Below are the code and all the weights of a small trained network. Each question names an input and a class and asks about switching units off, where a switched-off unit gives its printed mean instead of its output.

import numpy as np


def w(rows, s, z=0):
    codes = np.array(rows[::2]) - 128.0
    scale = np.full(codes.shape[1], s)
    scale[-1] = z or s
    return codes * scale


def norm(h):
    return h / np.sqrt((h * h).mean(-1, keepdims=True) + 1e-5)


def f(y):
    return y / 2 * (1 + np.tanh(0.7978845608 * (y + 0.044715 * y**3)))


def log_softmax(a):
    a = a - a.max(-1, keepdims=True)
    return a - np.log(np.exp(a).sum(-1, keepdims=True))


def net(x, mask):
    res = np.array(x, float).reshape(1, 3) / 4 @ E
    u = 0
    for l in range(4):
        y = f(norm(res) @ A[l][:, :-1].T + A[l][:, -1])
        res = res + np.where(mask[u : u + 7], y, B[l][:, -1]) @ B[l][:, :-1]
        u += 7
    return log_softmax(norm(res)[-1] @ U[:, :-1].T + U[:, -1])


A, B = {}, {}
E = w([
[76,196,117,128,46,121,178],'x0',
[195,128,127,255,117,161,183],'x1',
[131,155,74,159,111,41,42],'x2',
],0.0082)
A[0] = w([
[89,183,92,123,241,180,209,101],'0.n1',
[254,117,134,71,180,122,112,54],'0.n2',
[99,202,64,169,196,112,75,127],'0.n3',
[201,243,223,101,108,157,65,2],'0.n4',
[133,64,134,212,52,176,108,99],'0.n5',
[172,189,130,87,10,117,169,58],'0.n6',
[62,84,151,70,67,152,65,179],'0.n7',
],0.0075,0.0022)
B[0] = w([
[167,79,144,119,62,90,120,188],'0.n1',
[11,158,200,163,155,133,104,203],'0.n2',
[154,73,178,110,80,141,151,193],'0.n3',
[128,93,32,131,100,145,155,100],'0.n4',
[161,188,140,96,186,77,141,199],'0.n5',
[45,56,107,155,160,93,167,192],'0.n6',
[184,183,132,155,179,99,170,254],'0.n7',
],0.012,0.0037)
A[1] = w([
[125,92,132,45,118,247,158,63],'1.n1',
[41,173,95,140,71,164,131,2],'1.n2',
[110,223,217,120,45,183,113,83],'1.n3',
[124,17,51,148,234,148,103,64],'1.n4',
[100,147,97,1,136,124,95,55],'1.n5',
[128,124,70,158,65,69,11,43],'1.n6',
[164,14,119,103,151,70,127,146],'1.n7',
],0.011,0.0031)
B[1] = w([
[156,31,145,108,70,119,143,202],'1.n1',
[86,145,119,106,74,146,129,156],'1.n2',
[151,143,127,114,92,79,146,142],'1.n3',
[132,169,183,128,125,148,65,165],'1.n4',
[169,126,33,148,233,189,154,254],'1.n5',
[145,6,162,120,99,112,180,233],'1.n6',
[137,169,173,110,112,115,125,226],'1.n7',
],0.014,0.0032)
A[2] = w([
[179,143,97,239,90,153,118,145],'2.n1',
[83,161,55,121,68,132,161,111],'2.n2',
[144,164,113,149,162,120,139,186],'2.n3',
[109,131,111,78,103,113,90,139],'2.n4',
[96,123,146,103,44,135,64,87],'2.n5',
[110,252,154,104,84,77,121,89],'2.n6',
[138,125,149,128,136,163,34,2],'2.n7',
],0.015,0.0019)
B[2] = w([
[125,115,72,53,206,145,143,217],'2.n1',
[83,106,202,167,193,194,58,218],'2.n2',
[128,133,121,73,130,71,106,254],'2.n3',
[179,115,171,203,214,132,176,119],'2.n4',
[149,196,93,98,188,120,139,184],'2.n5',
[167,207,147,87,62,112,129,205],'2.n6',
[9,140,84,160,85,148,193,206],'2.n7',
],0.014,0.0042)
A[3] = w([
[200,159,28,149,191,132,140,72],'3.n1',
[188,113,85,110,109,45,69,81],'3.n2',
[192,163,29,103,190,175,99,2],'3.n3',
[246,122,51,153,130,107,118,72],'3.n4',
[17,144,158,203,147,167,64,135],'3.n5',
[186,45,148,123,54,153,136,42],'3.n6',
[205,35,114,143,45,113,142,119],'3.n7',
],0.013,0.0019)
B[3] = w([
[210,119,111,70,196,180,147,218],'3.n1',
[142,116,144,145,75,189,134,174],'3.n2',
[188,123,87,129,190,95,226,221],'3.n3',
[9,192,148,169,150,127,111,185],'3.n4',
[40,136,207,157,110,252,122,254],'3.n5',
[117,104,96,167,124,35,69,188],'3.n6',
[127,60,179,101,90,83,96,196],'3.n7',
],0.016,0.0099)
U = w([
[36,119,199,137,140,209,124,203],'0',
[187,112,78,72,234,128,188,216],'1',
[125,5,166,123,92,33,88,186],'2',
[159,201,151,81,64,105,124,170],'3',
[136,130,72,168,119,112,105,3],'4',
[135,129,52,146,120,114,89,12],'5',
[125,122,49,162,102,113,118,17],'6',
],0.016,0.0049)

Each question gives the input, the list of numbers given to net, and the class t.
The units are the neurons (one row each of A and B). Each row of codes is followed by its name. A weight is (code - 128) times the scale printed after its matrix; where a second scale follows, it is the last column's (A, B and U).
mask holds one flag per neuron, layer by layer. A switched-off neuron (its flag False) gives its mean, the last column of its row in B, instead of its output. The means were averaged over made-up inputs and are rounded, as every weight is.
A unit's drop is (log p(t) with every unit on - log p(t) with that unit switched off) / (log p(t) with every unit on - log p(t) with every unit switched off).
The circuit of an input: a set's keep is (log p(t) with only the set's units on - log p(t) with every unit switched off) / (log p(t) with every unit on - log p(t) with every unit switched off). Starting from the 12 units with the biggest drops (on a tie, the unit counted first), units are removed one at a time, each time the one whose removal leaves the highest keep (on an exact tie, the one counted first), for as long as the keep stays at least 0.8.
units of the circuit, in order: the units of the circuit, biggest drop first
top k neurons: the k neurons with the biggest drops, biggest first
k most important neurons of layer l: the k neurons of layer l with the biggest drops, biggest first
drop of u: that unit's drop, to one decimal
input [1,-1,6], class 2: units of the circuit, in order => [1.n6]
input [4,-7,-7], class 1: top 4 neurons => [1.n5, 0.n3, 0.n7, 1.n6]
input [3,-7,-8], class 2: units of the circuit, in order => [1.n1, 3.n6]
input [-2,-3,-3], class 3: top 4 neurons => [0.n7, 1.n5, 0.n2, 3.n5]
input [3,-7,-7], class 1: top 3 neurons => [1.n5, 0.n3, 0.n7]
input [1,1,3], class 3: top 3 neurons => [0.n3, 1.n7, 1.n5]
input [3,4,0], class 1: top 2 neurons => [0.n5, 0.n2]
input [-3,-7,8], class 2: top 4 neurons => [1.n6, 0.n5, 0.n3, 2.n1]
input [0,-1,3], class 3: top 2 neurons => [0.n3, 1.n7]
input [1,3,1], class 3: units of the circuit, in order => [1.n5, 2.n6, 1.n6]
input [3,2,-3], class 3: 4 most important neurons of layer 1 => [1.n7, 1.n6, 1.n1, 1.n5]
input [3,2,0], class 3: top 3 neurons => [2.n6, 0.n2, 1.n4]
input [6,8,-1], class 1: top 2 neurons => [2.n1, 0.n5]
input [5,0,6], class 2: top 2 neurons => [1.n6, 0.n2]
input [0,-8,6], class 1: units of the circuit, in order => [1.n5]
input [-4,-7,6], class 1: top 2 neurons => [1.n5, 0.n1]
input [1,-5,-7], class 2: drop of 1.n1 => 1.5
input [0,0,0], class 3: drop of 2.n6 => 0.3
input [1,5,4], class 1: drop of 2.n1 => 1.9
input [3,-6,-8], class 2: top neuron => [1.n1]
